Each row of numbers stands for one node and depends on some of the facts below. Use the named rows to name the rest.

Some facts about the nodes:
bafem: belor trebaruk; bregobru 44
bakil: belor vutas; bregobru 44
bikli: belor lalok; troskos tobra; bregobru 426
bosuklo: belor sobrur; bregobru 426
brafos: belor bamom; troskos flifo; bregobru 42
breflus: belor vutas; troskos gutil; bregobru 42
bremik: belor skerugrum; troskos dradul; bregobru 861
breval: troskos stosor
brobek: belor segafur; bregobru 997
brograr: belor kuge; bregobru 861
brubok: belor tetikes; bregobru 437
bruda: belor librebo; troskos robrom; bregobru 44
brugam: belor dobe; troskos segafur; bregobru 997
bubrim: belor futen; troskos pabi; bregobru 42
daflegrin: belor gabres; lanun stepe girovum; bregobru 522
dama: belor kletra; troskos zefe; bregobru 522
daplim: belor vutas; bregobru 437
dastal: belor trastes; bregobru 426
dedrin: belor gopim; bregobru 522
dobe: troskos suvek
dradul: belor kuge; bregobru 437
draplus: belor gopim; bregobru 997
driflufol: lanun stevir
drizom: belor dobe; troskos grubre; bregobru 42
drode: belor nule; troskos ragruflar; bregobru 426
droskezel: belor sobrur; troskos vodus; lanun getrel; bregobru 426
drovu: belor grubre; troskos kugol; lanun tabrastom; bregobru 437
drutir: troskos daflegrin
fadril: belor bamom; troskos kuge; bregobru 437
favul: belor kida; troskos tosko; bregobru 437
fetuzok: belor ledre; troskos nulus; lanun tabrastom; bregobru 861
firum: belor kletra; bregobru 44
flate: lanun sobrur mozu
fledrapon: belor futen; troskos kida; bregobru 437
flidru: belor mebros; lanun bosuklo; bregobru 861
fliflu: belor doro; troskos tudum; bregobru 42
flifo: belor dobe; troskos klobrin; bregobru 426
flizor: belor ledre; troskos vabren; bregobru 437
flutres: belor kuge; troskos lutros; bregobru 426
fluzo: belor broflal; bregobru 44
fostum: belor grubre; bregobru 42
futen: troskos mudes
gedini: belor dobe; troskos grenadas; bregobru 42
getrel: troskos luvoplik
getrir: belor skimigri; bregobru 426
girovum: belor braflem; troskos parul; bregobru 44
gogo: belor tetikes; troskos lebra; bregobru 437
grego: belor drutir; bregobru 42
grenadas: belor vutas; bregobru 42
grestos: belor vutas; troskos favul; bregobru 522
grisin: belor kletra; lanun viklur; bregobru 861
grubre: lanun tedris
gutil: belor drutir; lanun tabrastom; bregobru 437
kaviflik: belor moklik; troskos dastal; bregobru 861
kiflen: belor klikim; troskos zusem; bregobru 426
kleplal: belor traze; troskos skimigri; bregobru 522
klizur: belor flate; troskos vutas; bregobru 42
klobrin: belor driflufol; lanun vutas; bregobru 426
kobror: belor kuge; troskos flizor; bregobru 861
kodrur: belor traze; troskos breval; bregobru 437
kugol: belor ziskiful; bregobru 437
laben: belor tavan; bregobru 44
lebra: belor zoma; troskos plidro; bregobru 44
ledre: troskos sodrer
leploflis: belor kuge; troskos tetikes; bregobru 437
lopem: belor vovis; troskos brugam; bregobru 44
lovem: belor flate; troskos nizus; bregobru 426
lutros: belor dobe; lanun tuko stevir; bregobru 437
luvoplik: belor mebros; bregobru 861
migel: belor gopim; troskos fledrapon; lanun stepe; bregobru 44
mozol: belor dobe; troskos mupul; lanun grutin; bregobru 522
mozu: belor kuge; bregobru 437
mudes: belor bamom; lanun triplor kletra; bregobru 522
mupul: belor kuge; troskos migel; bregobru 437
nabe: belor klikim; troskos kobror; bregobru 437
nanekel: belor gabres; troskos trebaruk; lanun flate; bregobru 44
narin: belor vovis; bregobru 997
nizus: belor librebo; troskos vovis; bregobru 997
nugron: belor tetikes; troskos rozun; bregobru 861
nule: troskos vastukluk
nulus: belor skubru; bregobru 861
pabi: belor ledre; bregobru 44
parul: belor tregigin; troskos kleplal; lanun sodrer; bregobru 997
patusi: belor flate; bregobru 42
peflan: belor drutir; bregobru 861
plidro: belor tavan; bregobru 42
plitri: belor driflufol; troskos grego; bregobru 522
ploves: belor skimigri; bregobru 437
plufal: belor sobrur; troskos bruda; bregobru 861
plugrum: belor tetikes; troskos ratu; bregobru 997
poplon: belor broflal; bregobru 44
ragruflar: belor stifeka; troskos skerugrum; lanun draplus; bregobru 42
rigik: belor vovis; lanun grisin; bregobru 437
robrom: belor grutin; troskos kiflen; bregobru 437
rogrofen: belor gopim; bregobru 426
roser: belor ratu; bregobru 437
rozun: belor ledre; bregobru 42
saplak: belor ratu; bregobru 44
sarun: belor driflufol; troskos treplunas; bregobru 44
sebam: belor trebaruk; bregobru 997
segafur: troskos plugrum
skatek: belor librebo; bregobru 44
skegro: belor sobrur; troskos vedros; bregobru 44
skerugrum: troskos gopim
sobrur: troskos vibese
sodrer: belor drutir; troskos brograr; lanun tabrastom; bregobru 861
sofel: belor kuge; troskos zemugrer; bregobru 44
sozon: belor moklik; troskos gogo; bregobru 522
stepe: belor gopim; bregobru 44
stevir: belor dobe; lanun mozu; bregobru 861
stosor: belor tavan; troskos vata; bregobru 522
stukel: belor librebo; bregobru 861
stusisak: belor lalok; bregobru 522
suvek: belor dobe; bregobru 437
tabrastom: belor braflem; bregobru 42
tavan: troskos zomok
tedris: belor lalok; troskos mozol; bregobru 997
tetikes: troskos draplus
tobra: belor traze; lanun sodrer; bregobru 437
tonen: belor tregigin; troskos triplor; bregobru 42
tosko: belor tregigin; bregobru 997
trastes: troskos lopem
traze: lanun parul
treplunas: belor tregigin; bregobru 522
triplor: belor dobe; troskos patusi; lanun tabrastom rigik; bregobru 997
tromis: belor nule; troskos brubok; lanun bamom; bregobru 42
tudum: belor lalok; bregobru 437
tugru: belor traze; bregobru 44
tuko: belor traze; bregobru 997
vabren: belor vutas; bregobru 997
vastukluk: belor getrel; bregobru 44
vata: troskos nabe
vatun: belor drutir; bregobru 522
vedros: belor ledre; bregobru 44
vefli: belor skerugrum; troskos daplim; lanun drovu; bregobru 44
vibese: belor driflufol; bregobru 997
viklur: belor getrel; troskos fetuzok; lanun girovum; bregobru 997
vodus: belor librebo; troskos zanufom; bregobru 44
vovis: troskos tregigin
vutas: troskos stusisak
zanufom: belor ledre; troskos bafem; bregobru 42
zefe: belor ledre; lanun sodrer; bregobru 426
zemugrer: belor driflufol; bregobru 42
zesin: belor vata; troskos roser; bregobru 426
zita: belor ledre; troskos tugru; bregobru 426
zoma: troskos flutres
zomok: belor ledre; troskos tabrastom; bregobru 437
zostu: belor vutas; bregobru 42
zusem: belor gopim; bregobru 437

Some rows with their names:
stosor: [  7  26 -32 -18   2 -17  22  12   3 -25  32   5   3   8   8  20  25 -24
  19  15  18   5 -29  24  11  38  -3 -38  20   8]
sebam: [  4   6  -6  11   2   4  10  -4   8 -10  -3  -2   2   6  10  15   3   7
   1   6   6  -7   6  13   3   0   3  -8   6   3]
kida: [-31  31  40  24  -9  -2  -2  -9  -9  -5  -9  -5  30  18  16   5   7   4
  29  -9  16   1  15   1  26  17  -5   2  -6  17]
favul: [  2   5  -5   9  -8   0   9   1   5  -8  -3  -3   3  -2  15  10   2   4
   1   0   6  -7   2  10  -1   1   1 -11   6   4]
fledrapon: [-20  28  36  22 -20   1   4 -15  -4 -12 -11  -5  17   8  35  15  -2  -7
  18  -2  19  16  17  15  18   5   7  -7   1  12]
grestos: [  6  15 -14   2  -7  -1   9   5   3  -6  -1 -11   5  -6  29  13   2 -16
  -3 -14   7 -10  -2  15 -12 -21   0 -26  14   2]
vutas: [ -6  13  -3   5   9   2   1   4   7  -1   0 -10  12   7   6  10   7   0
  10 -19  -3 -23   1   2   2   1  -5  -9   8   2]
poplon: [  3  -6   7 -10  -5   7   5  -3  11 -12 -19   1   3  -6  23   5  -3  -5
  14   9  -7 -23 -15   8   6  15  -6   2  -5   4]
broflal: [ -8   7   2   7   8   2   2   5   2   4   3  -4  13  11   7   9  10   6
   7 -10  -1 -19  -7  -1   3   5  -6 -10   6  -2]
klikim: [ -7   7   1   6   8   2   2   5   2   4   3  -4  14  11   7   9  11   5
   6 -10  -1 -19  -7  -1   3   5  -6 -10   5  -2]
zanufom: [ -6   1  10  -7  -4  19  14  14  16   1  -9   5  -6  -3  23   2   3  14
  -3  15  24  -4  -4   8   0   2  -8 -12  -9  15]
tobra: [-20  13 -38  26 -23  53 -33   1  -3  -3 -15  27  -6 -20 -10  11  -2  -9
  17 -34   4   6 -28  12  11   9  52  -6 -17  49]
sodrer: [-22   6 -51  45   7  59 -20 -16 -18   1   1  19  -8 -23  20  40 -30 -21
 -13 -74  41  13 -72  39  -5  15  65  13 -74  33]
bikli: [  7   6  -4   8   8  13   9  -5  13  -4   0  -2   1  10  20  27   0   2
  -7   3   2  -4   4  17  -1  -9   7 -15  14  -9]
saplak: [  3  -5   7 -10  -6   7   5  -3  12 -12 -19   0   2  -6  23   5  -3  -5
  15   9  -7 -23 -15   9   5  15  -6   1  -5   4]
vefli: [  0   1  10 -11  -3  26   3 -11   6 -14 -12  -6  -5   1  34  20  -8 -17
   2 -16   7 -24 -42  20 -14  14  -3  19 -15  -8]
mozu: [ 10  14  10  12 -33  13  13  -4 -12 -21  -3  -3   0  16   2   4  22   9
   5  16  12 -13 -15  -3 -10   7   7   6  34  -6]
segafur: [ 14 -21 -36   0  15   2   4  21   8  12   4  -3   2  -4 -15  -3  10  23
 -14 -12 -14 -47 -14 -11 -21  -9 -13  -8   5  -8]
girovum: [  3   4  18 -20 -12  20   1  -5  14 -15 -16  -8  -7   7  26  11   6 -13
  10   1  -8 -25 -21  11 -12   4 -10  10  15  -9]

Which node is each row?
No name comes twice in this set of rows, the named rows included.
[ -4  20 -18 -19  23  -9  12   9  10 -13  33   4   7  24  -1  25  28 -15
  22   6   4  -8 -31  13  19  47  -4 -29  18  -3] | breval
[  6  11  -9   1   0   2   9  -2  11 -15 -11  -7   5  -3  16  12  -3  -4
   9  -3   2 -18   5  16   2  -2  -3  -7   4  10] | zostu
[  2   3   5  21  -5  -2  13   2 -15  -3  -2   3  20  14  -4  -1  15  21
  11  12   8 -23 -15 -14  11  19   1  -2   6   0] | kuge
[ -4  29  10   1 -27  19   6  -7  -6 -31   5 -19 -10  14   3  13  13  -2
   0 -28  27 -15 -18  20 -35  11 -12  35  12  -3] | rigik
[-25  33  51   0 -31  28  -9 -23   0 -26 -29  -7   7  10  34  13  -3 -22
  35 -11  12  -2  -9  17  11  20   1  26  -3  17] | migel
[ -4  35  17  -6 -25  38  -4 -11   4 -27   4 -20 -19  30  -1  21  24  -5
  -1 -20  15 -13 -12  20 -38  -6  -7  32  38 -12] | viklur
[  3   1   9 -14 -12  11   4  -4  12 -19 -20  -5  -1  -3  18   5   1  -8
  18   4  -7 -26 -14  10   0  14  -8   8   3   5] | stepe
[-26  15 -48  29 -14  90 -56  -2   5  10 -20  41 -15 -14 -12  26  -2 -17
  16 -37  -7  17 -37  15  18  -6  83 -17 -11  54] | parul
[-13  27  33  18  -5  15   3 -19   5  -7  -9  -6  10  19  40  30  -1 -11
   9   1  14  17  13  21  14  -8  12 -10  11  -1] | tedris
[  8   9  -7  11   4   6  11  -4  10 -12  -3  -3   4   5  10  20   0   8
   0   3   5  -7  11  15   3   1   3  -8   9   3] | rogrofen
[  8   9  -7  -2   5   8   7  -4  14  -9  -9  -9   2   0  26  20  -2 -12
   2  -5  -1 -15  -2  18  -3 -12   1 -15  10  -1] | breflus
[ -7   1   8  -4  -8  13  16  15  12  -5  -9   7  -2  -7  12  -5   4  21
   4  17  27  -6   1   6   4  12 -11  -6 -15  24] | rozun
[-12  -3  -1   4   3   6 -14  -1  -1  15  11   6  13  15  17  19  11  -3
  -8  -2 -15  -1 -11  11 -12  -6 -14 -10   5 -22] | dobe

Now the same nodes, written a new way:
Some rows with their names:
doro: [ -8  14  -2 -11  -4 -14   6 -15   1   2  -9   8   0  -2  -4   5  -3   4
   0   7  -5  11  -3 -10  -4  -3   8  11  21  -2  -5  -6  -8   4  -2   6
  -9  -4  -7  -9   1   2 -11  -9  -8   7  -8   0   4   2   9   3   2]
zefe: [-13   4  19 -15 -37 -10 -14  12 -30 -35   9  -7  27  19  16 -34  28 -13
  33  14  12 -14  12  31  12   8 -48  32  40  -5   2  26 -41   4  46  13
   1  30  34  -8   3 -19   1 -17  46  49  37   6 -16   1  39 -17  18]
stukel: [ -1  12  -1  -3   3 -18  -9 -13  -2   0  -2 -12  18   3  -4   9   3   8
  -1  10  -3  -1  -5  -3  -6  -3  10  13   5  -3  -7  10   1   3   3  -4
   8  10  -9   8  -5  -3 -10  -9  -4  -8 -10   6 -11  13  -2  -5  -5]
sodrer: [ -1   2  20 -17 -33  -5 -26  22 -43 -27  -1 -26  33  -4  11 -18   9  -4
  44  23  15 -29  42  24  -3   7 -30  10  17  -3  15  23 -62  17  51  13
  12  29  15   6  -4 -17  -2 -10  55  32  35   9 -16   3  55 -17  12]
mupul: [ 18  29  -3   9 -25  16  -2 -14  10 -39 -16 -45  20 -11  30 -19   5   9
 -51   2 -28  22 -18 -49 -32  17   5  31   0 -12  -9 -14   3  -3   4  30
 -13 -20  -4  -8 -31   8 -32 -36  17  32   0   7   7  23 -11   7   1]
kletra: [  1  11   3 -18 -25 -10  -5   1 -13 -21 -10   8   6 -19   8 -15   0  -5
  21  21   3  -9  28  15  -4  -5 -12   5  25  -5  -1   1 -37   7  21   5
   1  12  -8 -11   6  -4  -3  -9  32  22  17 -15   4  -4  37  -3  16]
dradul: [  6  14   2  -5  20  -4   6 -16  20 -10 -14   5  32   1   8 -17  23  -4
  -7  -9  -7   2 -21  -9  -5   2   2  15  23  -4   0 -15   9 -20   5   0
  -9  18   7   8 -15   0 -14 -10  -9  17   4   8   5  19  -7  15   1]
vedros: [ -5   4  -5 -13  -5  -9   4 -15  20  -9  -4  15   9  17   9  -8  22  -4
  -4   5  -8  10 -21  -5   3   1 -16  31  26  12 -12   9  12 -17  -9  -2
   5  22  16  -8   0  -5  -9 -19  -4  15   3   5  -5  13 -26   4   0]
saplak: [  6   4  -5  -8   1   1   7 -14  10  -1  -3   8   8   2   8   1   5   2
   6   3  -7   3  -2 -16  -7   3   5  12  17  11  -3   6   9   1  -2   8
   1   3  -4  -2 -14   3 -13  -8  -1   5  -2   9   0   3 -14   2  -1]
droskezel: [  0   4 -10   2  -8  -4   3 -23 -12  -8  15 -11   1   4   8  -2  -6  11
  10   0   1   4  -4  -5  -9  10  17   6  15   2 -13  16  12  24   8  14
  -5 -18 -14   0 -15  -1 -14   2 -11  -4 -12   4  -9  -5   8 -12  -1]
bruda: [  6   4  -7  -8   1   2   6 -15   9  -5  -2   5   4   3   7  -1   6   0
   4   4  -6   5   0 -19  -6   3   9  10  16  11  -3   8   8   2   1  11
   6   2  -4  -4 -14   1 -14  -6  -2   4   1  11   1   5 -14   4  -2]
mozol: [  2  25  -5  10 -18  29  -8   1  11 -18   1 -30  -2  -8  22 -10 -10   4
 -60   2 -19  34  -8 -46 -13  13  -7  29   4 -11  -8  15  -7   6   6  23
 -12 -18 -18 -16 -33  29 -35 -38  26  30  -6  10 -12  11 -14   0  -6]
fluzo: [  6   5  -5  -8   1   1   6 -14  10  -1  -4   8   8   3   8   1   5   2
   7   2  -7   4  -2 -16  -6   3   5  12  16  10  -3   6   8   1  -3   9
   0   4  -4  -3 -13   2 -13  -8  -1   5  -2   8  -1   3 -14   2  -1]
tedris: [ 14  21 -12   1 -31  16 -13  -9   6 -28   0 -43   0 -15  15   6 -18  18
 -40  12 -17  15 -11 -44 -28  14  14  20 -15   1 -15  16  -6  17 -11  33
  -3 -27 -14  -4 -21  -2 -34 -27  21  10 -18   5  -1  12  -8  -2 -11]
zita: [ -5  -2 -16  -2 -26  -8   0 -27  -7 -17  17  -9  -8   9  17 -11   0  12
   9   5   2   5 -22   8  -9  15  -2  19  20   9 -27  20  18  20  -3   8
  -4  -9   0  -4  -5 -10 -11  -4 -17  -3 -16  -8 -15  -4   4 -16  -2]
sofel: [ 11  -3 -11  -4  -2  12   8 -21   4 -13  -8  -6  15  -9  25 -11   0  11
  13  -4   0  -2  -5 -12 -24  23  13   3  16  14  -7 -12  11  10  -1  14
  -9  -6  -2  10 -27  -3 -16   1 -22   1  -6   0   2   3   7   1  -6]
nabe: [ 19  13  22  -7  12 -13  12   4  16  46  -6  41  51  -1  13  28  -1  22
  44 -23 -20 -29 -25   2 -11  -6 -37  19  11  10   1   9  18   6 -39   0
 -60   9  -8  29   0  18   9 -26  25  10 -41 -23 -17 -29 -24 -30  13]
brograr: [ -4  19   6   0  19 -22  -8 -15   8 -10 -16 -12  43   4   0  -7  21   2
 -13   3  -2   0 -15   3  -6  -1   7  19  16 -14  -3 -15   2 -19  11 -12
   2  25   2  17  -8  -3  -9 -12 -16   4  -2   5  -5  26   2   7  -4]
lebra: [  5   4  -6  -8   2   1   6 -14   9  -2  -3   7   6   3   7  -1   7   1
   4   3  -7   5  -2 -18  -5   3   6  12  17  10  -3   6   7   0  -1   8
   3   4  -3  -3 -13   2 -13  -7  -2   5   1  10   1   5 -14   4  -2]

Name these rows:
No name comes twice in this set of rows, the named rows included.
[ -2  13  -4   4   2 -13   2 -22  -1  -8   8  -2   7   7   1  -6   8   0
  -3   3  -4   6 -10  -3   1  -1  12  14  22  -8 -11  11  11   6  15   5
   1  -2 -10  -3  -9   1 -12  -4  -5   4  -4   6  -6   4  -3  -4   2] | kiflen
[  9   6  13 -12  -4 -14   8  -1  18  31  -2  36  38   9  19  17   6  21
  36 -17 -17 -21 -40  10  -8   0 -48  32  16  17 -12  14  21   0 -45  -5
 -51  17   9  21   8   5   7 -30  16  12 -38 -25 -21 -20 -26 -28  10] | flizor
[ -5 -18 -14 -22  30  -7  12 -23   9  12   4  38  -1   9  -9  -6  13  -8
  45  -2  20 -10   3  15  12   0  18 -13  34  24   1   9  13  -1   6 -11
  19  24   4   6  -7 -11  -4  27 -36 -16   6  14   0   3   4  12  -8] | lopem
[  1   3 -10  -3  -9  -9 -10 -17 -11  -5   4 -22   5  -4   3   7  -9  15
   6  11   2  -1  -1  -4 -14   8  17   4   0   5 -11  12   1  19   2   3
   9  -2 -13   8 -10  -6 -14  -1 -12 -16 -14   5 -12   7   9  -9 -10] | plufal
[ -1  -1 -11 -14 -14  -3   2 -18  11 -12   5   4  -2   9  11 -11  11   4
   3   1  -5   6 -27  -3  -5   9 -12  21  18  16 -17  15  12  -1 -13   3
   0  10  13  -7  -3  -9 -14 -12  -7   7  -5   1  -7  10 -12   0  -3] | zomok
[ 11  19  27   3  19 -27   0   1   7  35 -18  16  77  -3  15  24   4  29
  33 -17 -12 -33 -27  19 -20   0 -27  22   8  -5  -1 -13  13  -1 -28 -14
 -56  19  -8  49  -1  10  12 -26   3   1 -44 -28 -22 -15  -5 -31   7] | kobror
[ -9   8  -5   7  11   3  -2 -11   1   7   9   4   1   1   8 -10   0  -1
 -12  -2   2  14  -4   1   6   2  -2  10  24 -10  -9  12   8   7  17  -9
  -4   6 -20  -2 -19  24 -14  -9  -8   2  -8   3 -21   0   1  -6  -4] | flifo
[ 34  22 -20 -10  -3 -14 -12 -15  41 -48  -5  40   8 -46  11 -38  14 -18
 -17  19 -13 -19  21  37   0 -33   0   1  21 -16 -28  12   7 -27   4 -29
  28  42 -47  -8  12   8  -1 -11  50   8  16 -55   8   7 -15   9  23] | daflegrin
[ 12  -1 -12  -6  -1  11   6 -21   3 -14  -5 -10  13 -11  21 -16  -1  12
  12  -8   1  -3 -14  -9 -22  21  12   0  13  11  -8  -9  10  11  -2  12
 -12  -7  -1  11 -25  -4 -19   2 -20   1  -8   0   2   6  13   4  -6] | leploflis
[ 40  11 -29  -9 -11 -10  -6 -23  36 -39  -8  35  -4 -49  21 -27   4  -8
  -5  25 -17 -19  32  26 -13 -25  10  -5  12  -1 -30   7  19 -15  -7 -27
  34  32 -57  -9   4  12   0  -7  35  -9  10 -54   8   0 -24   3  20] | stepe
[  3   5  22 -22 -18   5  -9  21 -21 -22  -3  -3  33   5   9 -24  22 -16
  38   8   7 -20  27   8   7   3 -37  15  28   1  22  20 -51   1  44  19
   1  30  26  -5  -8 -11  -6 -14  60  51  43  20  -3   5  35  -3  17] | tobra

The same nodes again, as new rows of numbers:
Some rows with their names:
luvoplik: [  3  -9 -10  -9   6  -7  -4   6   9   3  -1   5 -10 -15   6   1  -8  -1
  -6  -3  -4  11  -6 -11  -4  16]
pabi: [  4 -19   2  14   9  -9   2  -5  21  -7   7 -15  -3   3  -4   7   0   1
  -9  -5  -7  22   8 -14  -5   6]
skimigri: [  3  -2 -23  -7   5 -11   3   5  12  -3  10   1  -7  -3  15   1 -12   1
   2  -8  -2  12  -1 -14  -4  13]
getrir: [  4  -4 -11   5   6   5  -9   4   5   1   0   3   1   0   6  12 -11   6
   2  -6  -7   4  -3   8   5   5]
ploves: [  4  -4  -9  -2   4   0  -7   4   1  -1  -1   1   0   3   7  12 -11   5
   2  -6  -6   6  -4   4   4   4]
zemugrer: [  4  -8 -14  -7   9 -14  -6   4  13  -2  12   1  -3  -4  12  11  -9   4
  -3 -10   0  10  -3 -14  -7  11]
grisin: [ 17   9  25  12 -24  41   6  14  16  23  11  -9  13 -69  19  29  23  -4
  -3   6  -5   5  -1  -6 -16  13]
kletra: [ 5  1 -9 -5 -2 -6  1  8 -2 -2  3  0 -5 13 12  7 -7 -1  3 -9 -4  1  1 -5
  3  9]
viklur: [ 14   5  54  32 -27  45  -4  12   3  22   7   1  11 -49  23  35  25  -5
   5   6  -7 -12   8  18  -5  14]
girovum: [  5   4   5  -8 -10  15  -8   6  -9   0  -6 -10   4  -7   5  24  -3  -1
  -5  -3  -7  -8   3   7  13   5]
plitri: [  1  -4  17  -9  -3  -2 -12   4 -12   0  -7   6   1  22  10  19  -7   4
   3  -5  -5  -7  -1  13  12   5]
drizom: [  0  12  27  -4   0 -23  -9   8 -17  -9  -2 -10  19  14  -2  14 -13  12
   0 -11  -4  -4  -9  -8  16   0]
migel: [ 12  -1  10  16 -13  25  -4  13  15  14  23  -9  20 -27  17  18  10   1
 -13  -1   7   8 -19  -7  -3   1]
drode: [  4  -1  -1   4  -1  10 -11   4 -10   2  -7   2   4  17   6  17 -10   7
   3  -5  -9  -5  -5  19  14  -1]
tuko: [ 1 -4  2 -2  3 -1 -9  2  4  0  4  0 -1  1 10 12 -5  3 -4 -2 -2 -4  0  2
  7 10]
futen: [  5   1  -5  -8  -8  -5  -3   8 -15  -5   0  -4   0  30  11  12 -10   0
   3 -10  -6  -8  -2   2  14   3]
fostum: [  2  -4  -1  -9   2 -10  -5   4  -1  -1   1   0  -2   8  10  10  -8   5
   0  -6  -3   2  -3  -1   5   7]
saplak: [ 3 -6 -5 -2  3 -1 -9  6  0  1 -1 -2 -1  3  5  8 -7  1 -7 -5 -5  1 -5 -1
  9  9]
tudum: [  3  -6 -18  -7   9  -1  -4   0  17   3   5   3  -5 -11  10   6 -11   6
   1  -5  -3  14  -3  -4  -5   9]

Which node is each row?
No name comes twice in this set of rows, the named rows included.
[  5  -7  11 -11  -6   1  -9   9 -18   1 -15   2  -3  15   2  12  -6  -1
  -3  -4  -8  -7  -6   7  13   6] | bremik
[ 16  28   0 -12  -6   6  11  26  34  51 -13  -1  23  51  25 -14  58  19
   0  23 -20  10 -54  22  -4 -15] | drovu
[  4  18 -36 -45  17 -33  11  13  45  28 -11   0   1  45  20 -25  32  17
  -3  18 -16  21 -31  -4 -10  -1] | tabrastom
[  2   8  20  16  10  -8  -7   7  -5   1  -8   7   7 -17  -2   3 -16   9
   6  -6  -9   4  -3   1   8   8] | flifo
[  2  -6 -11  -9   8 -13  -3   3  15   1   7   4  -5  -6  12   6  -9   4
  -2  -6  -2  11  -1 -10  -5  12] | plidro
[  4 -11  -5  -6  -8 -34 -19  13   2   0  -6 -17   5   8   4  23  -9  10
  -8 -11  -7  -8 -18  18  18  10] | sofel
[ 11   2  -9  16 -10   9   8  12  27  11  32  -5  11 -21  26   2   4   0
  -3  -6   7  19 -17 -18 -14   7] | grubre
[  3 -14 -16   3   6 -35 -11   9  28   6   0   1 -10 -26  11   9 -14  14
   2  -7  -8  11 -13  14  -4  19] | dradul
[  5  -2 -30  -7   5 -16   0   6  14  -7  19  -8   0   6  13   8 -11   0
  -1 -15   0  12   1 -24  -7   9] | kida
[  7  -3  -8  -3  -2  -9 -18   9  -8  -8   6 -14  15  28   0  29  -5   1
 -10 -16  -2  -9  -9  -3  15  -3] | sarun
[ 16  26  51  28   2 -18   2  33  32  42  -8  11  24   3  18  -8  58   8
   4  13 -20   3 -29   1 -17   8] | triplor
[ 11  -4  19  16 -15  20   3  13   9  18  11   1  10 -24  15   5   8  -2
  -7   2   4  10 -24  -2  -4   7] | flidru
[  0  -1  16 -14  -6   2  -4   4 -17   3 -14   6  -5  14  10   8 -10   6
   3   2  -8  -6  -2  16  14   6] | klizur
[  0  -8  -9 -19  15   7 -12  -3  14   5   8   9  -4 -12  17  14  -4   6
 -11   2   4   3  -2 -11  -4  10] | vabren
[  5  13  43  29  -7  -3   0  12  10   9  21  -3  28 -25  12   9   2  10
  -1  -5   7  12 -19 -14  -2   4] | mozol

